Each row has a class, written after it.
[  78 -168  262  -39 -202   -1  -92 -133  -24  354 -172 -135  -54  195
 -116  168  166  256 -102  347   31    7   41  435  -13  172  310 -372
 -211  152  214   53   72  -91  -42 -239 -378 -210 -301  149 -318 -227]	<133>
[ 270  189   50   89  105 -100   21   99   99  -76 -253   11  -76   99
  -30  -24  -44    2   85   45  -95   57  116   81   11  384   30  133
   71    3   79 -134    4   60  120   40   21  -63  -55 -161  -55 -148]	<133>
[-299  221  152   40 -246 -115   30 -207  -82   22  384 -313   37  -26
  -67 -108  148   23 -122 -296   46  236  -47  -66 -179   72 -151  173
   89   -5 -136 -113   50  292  274 -275 -570   57   48  232  -92 -217]	<49>
[  63 -106  157 -326  194    9   20 -269 -635   64  139  -34  -74 -196
 -126  -67  347  303  318  311  271  -66 -179  -19  129  -27 -172 -240
  -11  176  -32   98   54   41 -202  353   52  -36   16  211  127 -318]	<99>
[-216  186  233 -211  112 -258   67   -5 -314 -207  197 -311 -216 -105
 -176   94  104  206 -179 -283  142  105   30   85 -218  109  127 -237
   20 -202 -135  256 -136   -7   93  -94  151   90 -100   36  161 -220]	<68>
[ -59 -194  185 -152 -136 -199  -92  122  -55  175  -46   66 -215  -39
  -65  165 -195 -203  283  -95   57   41  -95 -256  189 -159  251 -267
  -84   97  -40  340   77 -439 -432 -141  181  242  -81  147  141   47]	<53>
[ 142 -165    7   30   26 -113 -178  385  179   51  -13   95  -25   64
  181  -31  129 -104  227  134  304  119  -67 -179   28  -54 -195  131
  -98   -9  -15  -73   66   79 -109  -66  -97   68  -70  207  -84  127]	<104>
[-181  310 -238 -103   39  -73  234  -53  -39   43   74  -48  -74 -115
  -39   20  177   44  -86 -610  -35  171   31 -224 -196 -305  -44  -89
  201  -48 -263   65  213   61  163 -401  213   88   19  102 -137  114]	<53>
[ 170 -253 -135  325   35  -46  129 -473 -104 -283   77  -25  147   23
  -18  -19   96  352  275 -275   66  221 -131  126  104  -73 -116 -157
 -135  271 -151   86  -45   62 -175 -224  -79   47  183  -14  174  209]	<156>
[ -65   38  157  -67 -142  -86 -180  369   36   31  286  126 -316  167
  256  -51   52  -70 -214  288  263   64   29  -87  -10 -139  214   37
 -126  149  203 -125  233  125  -67   90  281 -141   81  -13  -22   39]	<5>
[ 160   -7 -174  133   75   75  -94 -286 -135  109 -300   85  417   58
 -141  230  226  149  100 -591  106   61    8   24 -324   13  -34 -104
  396 -127 -274  231 -325 -162 -110 -501 -370  102  103  -60  264 -190]	<99>
[ 163 -113  -26  149  258 -157  -87 -150  216  -81  -28   15  -41 -153
  111  -88  116  142 -100   21 -117  -72  149   29  -57  228   19  122
   82  -95 -195  -41 -163  -19  -68  -13 -136  283 -126  -33  215   19]	<133>
[ -23  -29   88   64 -205   51   20 -357   45  -45  135   32  -40  161
   67   84   38   72  133  198 -100    1  -21   21  157   77  -11 -194
   -4  192  -86   90  -66  -19  -13  -45  184   85    9  143  -74  166]	<68>
[ -93 -218 -197  166  105  133   91 -204  250  -82 -150 -107  -36  102
  -11   49   28  120   38  -18 -233 -140  -78  220 -114   -4 -119  -42
   35 -205  171  -37  -99 -136  -95 -485 -178  187  204  -92  161 -201]	<104>
[-121 -295 -160   28  226   62  235 -365 -256   39 -271  164 -209  -29
 -105   35  130  241  -12  255  -45 -261  124   22  298  -36 -224 -209
  -48  103 -119  281  -86 -175  -69 -100  284  217 -244  131  102   34]	<120>
[  40  175  -38   77  117  -35   83  196  119  -26 -157   30 -195  135
   54  -26  -37   39  190  195 -197  163  -33 -114  134    3   97 -117
  -56  -37   -7  243  -21  -64    7 -221  116   60 -201 -250  178   69]	<156>
[-213 -143  132 -119   27 -193 -205  397  361  -61  308 -218 -106   47
   37  -70 -311 -226 -462  201   74  211  106  -84   75 -356   85   90
   53  -63  -13  106   82  154  -63 -192 -456  176  333   43  403 -149]	<202>
[  98  302   19 -218  -76 -300   24   25 -392  172  -99  153  -40  -47
  124  -90  -43 -305   67 -289  143   -7  -63 -212  -26 -215  288  169
  -84  245 -109   39  187   58 -247 -171   29  192 -217  -12  120   78]	<5>
[ -24   10  -38  176   30   35   58   58   -3 -107  193  -82  -95   -2
   55   50  137  -37  -85  -44  -30  127  110  -94  -56 -274 -106   58
   12  -29  -33   52   62  -56  187 -517  301  200  -60   64   31  -43]	<208>
[ 183  268 -127 -116  120 -123   64  160 -201   -4  125  -91 -134   91
  -87   71  211   67  202   89  -37  145  211 -168  -54 -146 -106 -136
   43  135 -145 -174  116  118  104  153  502  113 -161  -53 -352  158]	<120>
[ -21  -90  269 -116 -102  -52  -63  254   57  -24  488 -105  -61  -31
  118  123 -127   60  237  218   59  203   52 -150 -115 -178  218 -235
 -157  223  196  -45   87  112  -17 -140 -248   30 -131 -270  -43  -26]	<49>
[  16 -408 -156  -51  -74  115 -294  542   71  -62  -94   51   21  -11
   23   -8   32   85   73 -161   44  211  -97   96  344  -10  184   15
  -94   65  -20    2   30 -232   71  140  172  -76  281  266  -21 -307]	<53>
[ -86 -180  377 -103  111  111 -247  -92 -179  -34  105  -59   45  -18
   66   96  275  150  183  491  129   62  -93  -74  111   74   -6   80
  255  -61  179 -124   64   47  -66  111  213  128  228   28   24 -266]	<104>
[ 166   18   14  -68  -93 -100  -80  196  115  108  -22  -30   38  213
  186 -116    2 -167  252  294  -17    8  -63  -53  106  -18   12  -45
 -122  -26  196  -95  136  154 -190   18 -181    2   -1   58  -12   -4]	<54>
[  80  382  250  -25   91 -108  130 -274 -166 -118  -38 -223  -38   55
  -59   61   93   53  117   60   37   79  141  217 -176  127   82  137
   45  138   13  -43    8  211  229  -40  -89  208 -123 -112   39  -47]	<156>
[-164 -327 -133  -84  123   11   64 -112  366  -60  139   62   90 -209
   67   99 -316 -265 -155  168  215 -156    6  -42  -19 -332   83  107
  108 -280  -65  178 -250 -172  -25 -199 -133  200 -168  -44  314  175]	<99>
[ 112  -86 -185   70 -111 -176 -217  442  208 -118  173  -43  -25   12
  -17 -396 -438  -85  124  -10 -131   -6 -175 -223   72   13  176 -111
  132  137  121 -114  240   53  -11  353 -260  -61   12 -274 -156   37]	<202>
[ 213 -345  168 -241  -61 -147 -347  389 -625  105 -348  217   45   54
 -117 -271  376  108   11  342  -48   78  -51 -392  168 -118  149 -157
 -298  261 -406  138  224   59 -370  309  128  231  -81 -138   23  -27]	<53>
[ 203    1 -171  -46  119 -148  153 -368  122  -48 -127 -133  -49  -33
  -22  -88  -62  104  -84 -160  -23  -22   17   92  113   21  -91 -256
   -1   20  -50  -49  -43   20  -93 -240 -355   59   73   12   18  -12]	<49>
[ 346  135   63 -289   38  -96  237 -301 -375  159 -326 -155 -191   34
  -88   -3  -25   48  425 -129  -35 -144   80  250  167 -128   94 -261
   56  -29   93   27  -36  -72  -65 -204 -524 -213  341  435   75 -340]	<104>
[ 113  131  -16   53   28  -25  -47  -22  241    4  -29  -83  134 -152
  159 -128   21   95   -3 -380  -94  324   25  249   95  285  129  -52
   83 -184 -202  -87  -51   22  136 -310 -325 -254  301  265 -130 -291]	<99>
[  -4 -185  -29   69   22  -84 -167  539    4   99 -200  219   95   85
   30  293   75  -70  344 -112  382   24  -16 -220 -203    3  158  324
  -17    9   43  234   27    4   79  182 -148  116 -514 -139  160   63]	<54>
[  67 -149 -376   53  -39 -107  -70 -124  177   93  -75 -219   71 -114
 -123  191 -182  -87 -484 -360   51  246  186   71  -63  -29  176 -189
  227 -179 -254  -71 -245 -232  373 -483 -103    9 -427 -238 -197 -141]	<99>
[ -60 -156   81  -90    7  161 -106  126  147  120 -232  -16 -137  111
   95  186  -64  -44  -83  333   39   77  148  219   16 -123   79 -148
  -65  -32   63   71   70   -7  202   17  -93  -84  153    8   56 -148]	<202>
[ -37  -83  -72  -68  -30 -214  123 -197  -74   17  -58 -210   -9   56
  -94  156 -294 -150  137 -443    8  177 -214  -24 -141 -118 -144 -290
  162 -189  120  -80  179  -20 -318 -289 -112 -107  474  103  157  -29]	<208>
[-107   35  142  136 -347   25   54   45  -84 -102  143  121   40  -18
  103  -63   35 -252 -143 -117  186   90 -253  -62 -202  143   90  388
 -297  -44   55 -181  116  -89  -48 -156 -123 -307   -5 -178  123 -121]	<49>
[ 102  372  204 -123  -52  -55  -54 -283 -151   82  303 -130   89  225
    0   23   97   -3  -62  525  -99   -5  -55   52 -225    7   40   14
  321   19  218 -265   41  276    5  242  109 -173   92  344 -210  -12]	<156>
[-157   20   64   55 -104  -12   59 -193   -5   41  115 -137 -229  146
   58  247   79 -254   61  237   24    1   34  -89 -252 -151  -32  176
  145 -155 -131  100   19  -51  291  -30  -68  198 -187   53  264   21]	<208>
[-219   85  151 -129  158  189  -69  442   63 -103  360   42  133 -134
  246 -501  158  168 -353   87  -44  134 -297  -41  386   -9  -69   71
  -21   16  128   38  148  136 -177  411 -150 -455  542  366   72 -136]	<53>
[ 126  281   -3   85  181   16    8 -266  123 -172 -323  -52  139  -72
 -155   28  -89  -12 -190 -285  395  159  -26  224 -161  291  -95  259
  139 -334   98 -284 -171  -80  -11 -439  -52  -42  194  187 -111 -325]	<104>
[ 164  -87  -12   61 -130  -21 -216  185  -16 -112   64   92 -128   28
  205 -128   41  -91 -272 -224  -57   93   43  -10   11   90  211   -1
 -123   42 -102  -94   85  -53   53  117  422 -102  -19  -71  -32  -12]	<120>
[ 135    7 -293 -102  -78  232  -44  -36  143  166 -151  371  284  -27
  112   49 -129   62  239 -296  324  -33 -220   33  163  -40  166 -113
   -9   40   29  112    9    1  -97 -181  -81 -330  -66 -213    5  132]	<120>
[ 294   25 -112 -146  -22  -41 -125  138  182   33  211  -37  -31  185
  238   44 -141 -182  187  111  105  205  -13  -69  129  -29  280  -82
  -42   13  199 -216   95  148  -91  204  106 -136 -159  -29  -96  -19]	<202>
[ 183   27  244   24 -123 -242 -161  405  111 -200 -157  -72   29 -248
 -296 -416   84  -27 -238 -261  409  295  247   28   57   90   86  221
 -141 -128 -335 -261  100  -90   38  309 -124 -174  483  359 -322  -31]	<104>
[  17 -722 -211  -93 -149   41  -46 -161  -48   47  -95  152  -57   13
   83  210  -72  -44  399  -91  110 -124 -187 -303   27 -219 -141 -375
 -156   27 -163   94   74  -47 -192    7 -109   88  -44 -357   15  218]	<99>
[-127 -575 -278   59 -163  185 -311   89   71   76  173   88   95  -68
  -18  -26 -190  -55   85  154  122   10  -78   35  120 -254 -123  -97
  116 -137 -229 -179  150  -60  -72  233    6 -179  532  200   68  143]	<208>
[  73  -75  111 -109  -93   -1 -154 -239 -302  -12  -73   83   27   94
  -46  116   96  -65   91  100  156   52  -86 -204 -209 -115   84 -164
   61   53 -205   65  125   31 -123  141  253  142  -70 -243   91  106]	<133>
[-166  -98 -122   11  104   77   52 -138 -181  158 -108   99    2  165
   55  175  -37 -230  234  226  274  -80  110 -159  -95 -271 -204   35
  381  -57 -121   41    7  -55  -31    2 -268  178    2  284  222  112]	<5>
[ 116  256  -98 -115  -11  -45   44  246 -280  -70   -3   77   77  -82
  -27  -70   57  -96   46 -183  -99  -63  -90 -157   39   42   30   39
 -128  -90 -218   18   62  -98  -41  156  285 -145 -112  -26  -86   58]	<120>
[  45  188  -26   47  134 -279  230  -94  264  -76 -145  -75   41 -156
  -71 -282  177   17 -268 -322  -78  -86  121  -83   42   13 -214  255
   30 -101 -138   20 -107   66  121  -95 -340  141   80  441 -284  -18]	<133>
[ 139   38   62  -56  -52 -115  119  -65  -69   40 -133  -53 -155   39
  -96   43  170  105  -30  371  -60  -52    8  120  -30  104  188 -118
    3   52  -56 -130    2 -335 -130 -280 -157  -34  -50  -86  -36 -138]	<99>
[ 292  -57  -21 -104   10  100  -65  209 -185  120  -73  166   60   65
  -12  -21  138 -177  587   84  105  -90 -119 -240   70 -376   33   48
  -15  168   53  138  115   -6  -98   61  161   81 -129 -302  -41   88]	<5>
[  25   26    5 -119   80  159  -22   47    3   44 -140  281 -180  -39
  167    4   29  -47  120 -203  296    1    1 -169 -155  -17 -120  -41
  -48   -4 -103   11   32  -29  -77  149   24  -34   57  303   10   84]	<53>
[ -52 -297   43   96  126  370  -89 -218 -100  250 -510  204  -80    3
  -56  105  196  168  570   77  114   -9 -209  134  118  215   87  225
  216 -143  174   54   68 -139   40   -6  -21  -74  -29 -316  223 -265]	<120>
[ -73  501  222  -67 -140  164  110 -380 -177  198  201 -229  143   20
   14   81  206    3   90  -73 -103  105  -16   -9   41 -121   10   81
   25 -130  131 -201   58   81  -18  -87   -6   -1    0  899 -330  100]	<68>
[   0 -153  161 -110  -32 -175  126  100  123 -238  116 -169 -171 -116
  -70  -82  218  100 -112 -190  187   73  197   61  -33   19 -115  -84
 -164   85 -220 -103   87   48    5 -523   61  284   61 -128  -84   75]	<202>
[ 219  222  -85  -52  169 -263 -150 -214  -29  192 -199 -146  224  306
   -5   28  102 -284  224 -104  143  116 -315  -69 -230  -22 -192  -54
  415 -358   54   69 -139   62 -283 -195  -89   55  106  134 -132 -152]	<208>
[  97    1 -137  -40  138   -4  153 -279 -122 -105 -125    5   25  -43
   46  -42   -7   51   68 -226   73  -18  -88   23  -83 -127 -157 -189
 -140   85   -2 -127  106   45 -173 -157 -109    9  177  -58 -197   17]	<49>
[ 167 -221 -215  -65  127 -323  112 -193  -38   38 -172 -159 -256   13
 -146  201 -231  -67  201 -116   69  109   -5   14  -13  118 -147 -156
   34 -320 -172  -46 -160  -97 -121 -252 -193   29  -92  338  163  -89]	<53>
[ 132  202  180  356  -52  179  -81 -288  325 -140  -42 -212 -100   32
  114   91 -203  -74 -188 -213 -140  130   30  235   31  170   -3   43
   50 -152  171  -64  -51  -94  266 -253  137  -71   67   44  -95  101]	<54>
[ 202 -113  111 -375 -205 -212  -99   66   58   63  131 -174  -93 -205
 -171 -274   39   12  107 -190  -49  466   17 -221  238   -8  -27 -381
 -174   46 -601 -107  156  202  -30  159 -224 -114  233  273 -313   71]	<49>
[-111  121  238  202  -97   -1  -20  195  296 -120  283 -312 -225   -1
  234 -177 -216  112 -244  -52 -226  124   72   39   79  -28  126 -283
 -271   97  559  -35  139   64  103   85   -3   48  -52  -26   27  119]	<68>
[ 224  285  -44  226  -63 -204 -165  211  -90 -349 -237   79  109   17
   16 -381  -43 -132  -37   99   79  289  -23 -340   26   65   40    0
 -239  -68 -317 -101  190  -42  -41   58  181  175   68 -211 -114   46]	<49>
[-127 -282  -28  180   46   49  157 -287   25  -29 -246   58 -128   -5
   64  267   56  120   24  -83 -171  146   53  -22  101 -173  -25 -112
  -31 -125  -86  295   74 -163   52 -404   35   75  211  303  391 -167]	<133>
[  75  182 -187  -39 -134   56  -35  299   35   54  -35  -60 -353  205
   26  114  -48  -99  115 -219   40  189 -101  -22 -152 -135  -82   -9
  -99 -111  211 -146  -17  -49  137 -416  196 -111   92  163  -50 -272]	<202>
[-234 -132 -284  -30  289  218   25  531  283  -73  -13   22   18   15
  219   14 -123  135  -20   -4   80   35 -103 -190  128 -542 -437 -174
   12    5  474  192  -34  121  121   91  -51   28  338  152  247   33]	<104>
[ -26  373  327   19 -194 -422  -42  -47  -89    0   65  -18  164  298
   75 -222   42 -125 -224  586  146  -35  -47   -1 -437   11  232   82
 -130  269  241  -74  143  233 -263  250 -329  171 -126   75  -96   40]	<104>
[-314   60   61 -268  162   21  100   27  -78  -62  130   35 -193   90
  106  -23  196  138  -51   58   59  -48 -145  -69 -152 -137 -101   19
  208   -6 -215  186 -113  120  -45  -12 -301   71  185  323  243   59]	<156>
[-275   93  -30   81  108 -209  -17  168   85    8  331  -64 -194  139
   64  134   36   52  -47  -37 -110   65  -53 -212 -238  117   18   36
  309 -166  241  140   46  194   44  -82  281   88 -154 -211  308 -184]	<5>
[  65 -212   59  -22 -103 -193  -31 -191 -111 -141   31   27  179 -304
  -35  -54   86   49 -345 -264   19  -20   21 -210   45  166  -34  -81
  -39  209 -495 -133  243   16 -100  141  -65    3   10 -574  -36  308]	<133>
[ 178 -113  -17 -151  -75  136   19  -26   57  -38 -133   30  135  207
    1  -84  109  157  -92 -170   29  -55   90  155  276   -2   94 -225
 -259  215 -127   78  141  299 -149  -89 -132   22  -30  -10  -91  307]	<68>
[-100   92  155    4 -114  248 -150 -191 -250  141  288  180  158  125
  -62  224   87  -44   42  152  197 -320   47 -103 -471  -27   63   42
   66  -81  -39  -26  104   28 -257  307   19   -5 -210  151   23  233]	<120>
[  31  164  150   13 -116  120  -91    5  -82   30  111 -241 -177  226
  -41   22  149  -55    4   77 -398  101   14 -107  -81  -82  101   11
  181  -87  113 -137  203   97  139   24  193  -14  157 -109  -79 -144]	<104>
[  77 -265 -158   -8 -134   45 -113   57  292  -58    6 -182 -241   98
  100    9  -25  101  125 -139 -152   34 -157  126  509  139  -99 -166
 -289   20   82    0  118   33   56 -273   -3   80  155  119  -62 -207]	<99>
[ 115  -35  431 -205   41  -94   40 -217 -126  -47  -78 -302 -327 -187
 -143  150  179  -42  395  175  -78  344   39  -64  129   23   36 -226
 -152 -207 -407  219    3 -134  154 -456  143  221 -127 -268   42 -209]	<156>
[   5   57 -242  -97  258  -48    2  -85    8   52 -142   83  151   17
   59   82  -62  -40   58  240  364  -19  -55  -13 -250 -291 -127   10
   34  -24   -1 -138   96  145 -133   37 -373   12  128 -313   -6   -6]	<133>
[ 344  123  -79 -272  -32 -221   -5 -177 -125  115 -345  125  -65   41
  -45  169  -53  -77 -128 -580   84  215  224  171  -53  324  317 -347
  -95  103 -473   33   37  -98 -281   55  192 -100  -68  461  -21  -39]	<202>
[  56  -50 -130  175   23  130   10  -36  -44  -35 -160  -23   -9   22
   41 -151  173  -29 -323 -229  -64   85  192   32  155   66   -2   77
  -68  -40 -183  -31   75  -86   80 -165  -58   10  -45   69   69 -197]	<202>
[   7 -137 -194   46  -27   14 -339  359  -46  213  -81   -6 -176  149
   94  105 -265 -249  129  129 -249   45 -118 -171 -179 -125   -8   15
   29 -250   27    4   83  -22   45  405 -221 -113   78  224  242 -244]	<133>
[   7 -286 -135   30  329  -73  -70  420   25 -221 -210  -11 -136  -65
  133   22  268  246 -109  119  -55   60   95 -184  257 -103 -152   -6
 -221 -142 -216  185  -56   10  165 -198  230  379 -227 -164  119   72]	<120>
[ -19  124  -61  191   37  -84  -87   76  136 -101 -102   29  216  -28
  -22 -226 -121  -24  -52  138 -265   70 -134   -7 -140  118   62    9
  238  -69  -70  171   -6  -50  109  199  -64    2  171 -251  228 -112]	<208>
[  -2 -294 -234 -222 -161  -42  145  270  382   47 -107  285   25  168
  309  237  -63 -284  166 -186  -14   -2   -5  -76    7 -396   76 -122
 -111  -18 -260  236   -1 -133  -96 -771 -168   83  115  348   48  121]	<120>
[ -32  -66  296  142  232  149   47 -330 -373   65 -473   50  105  103
 -205  -90  386  233   53   57  -96  -24  -27  134 -207  -84  158  -37
  291   26   93  280 -119 -159  -85   -2   65   34   92 -284 -124 -162]	<202>
[  10 -518 -154  -38   95  168 -272  261  196 -234 -366  351   75  -26
 -143 -151  179  -97 -254   92  296  -41   74 -202 -137  163 -160  384
   41 -248 -570 -208 -137  -31  -30 -131  138  303   96 -449  -69   -7]	<208>
[ 172   40  211 -153  -60 -208   20 -199 -172  228  -43 -182  -25   34
  -59  108   61 -246  402  537  -71  166 -179  190 -228  -46   52  -26
  -70  -43  -18 -144 -111 -220 -217   33 -192  -31   34  292 -126 -239]	<99>
[  86 -424 -313 -464 -103 -196  127 -231   -5  200   -1   49 -286  -30
  -46  279 -133  183   71  -81  164  -27  132   99  181 -204  123 -611
  -26  140 -269  204 -140  -25   35 -232  -85  -31 -115  370  137   13]	<53>
[-244   27 -285  -11  -13  121  -79  167 -201   59  124  251   78   17
   89  148  125   33   -6   36   62  -35 -111 -347 -232 -293  -54  -29
  146  -75 -160   31   40 -150  -55  249  189  -85  102  -38  123   71]	<120>
[ -78  -94  119   60   36 -180 -150  401  178 -175  271 -117  -65  -23
  154 -148   54  130 -429  -42   98  -67   -8  -45  120  -34   13   42
 -142   70  453   12   63   55   52   77   33   -2   91  -96  -51 -243]	<120>
[  94  -13   83 -247   88 -310  -59 -130 -165   19  -26  173   67    4
   74 -263  497  123   33  261   69 -190 -136 -107  -26  207  135 -112
   -5    1 -385   71   34    8 -451  -53   56  198 -168   47 -237   -9]	<68>
[  17   14 -140 -178   90 -210   -6  160  129 -126   90   70 -178   79
   22  -65 -114 -132 -162  -53  299  113  118  -83 -248 -198   11 -124
   71  -29  -58 -142  -95   46 -224  232  347  110  206   65  143  235]	<5>
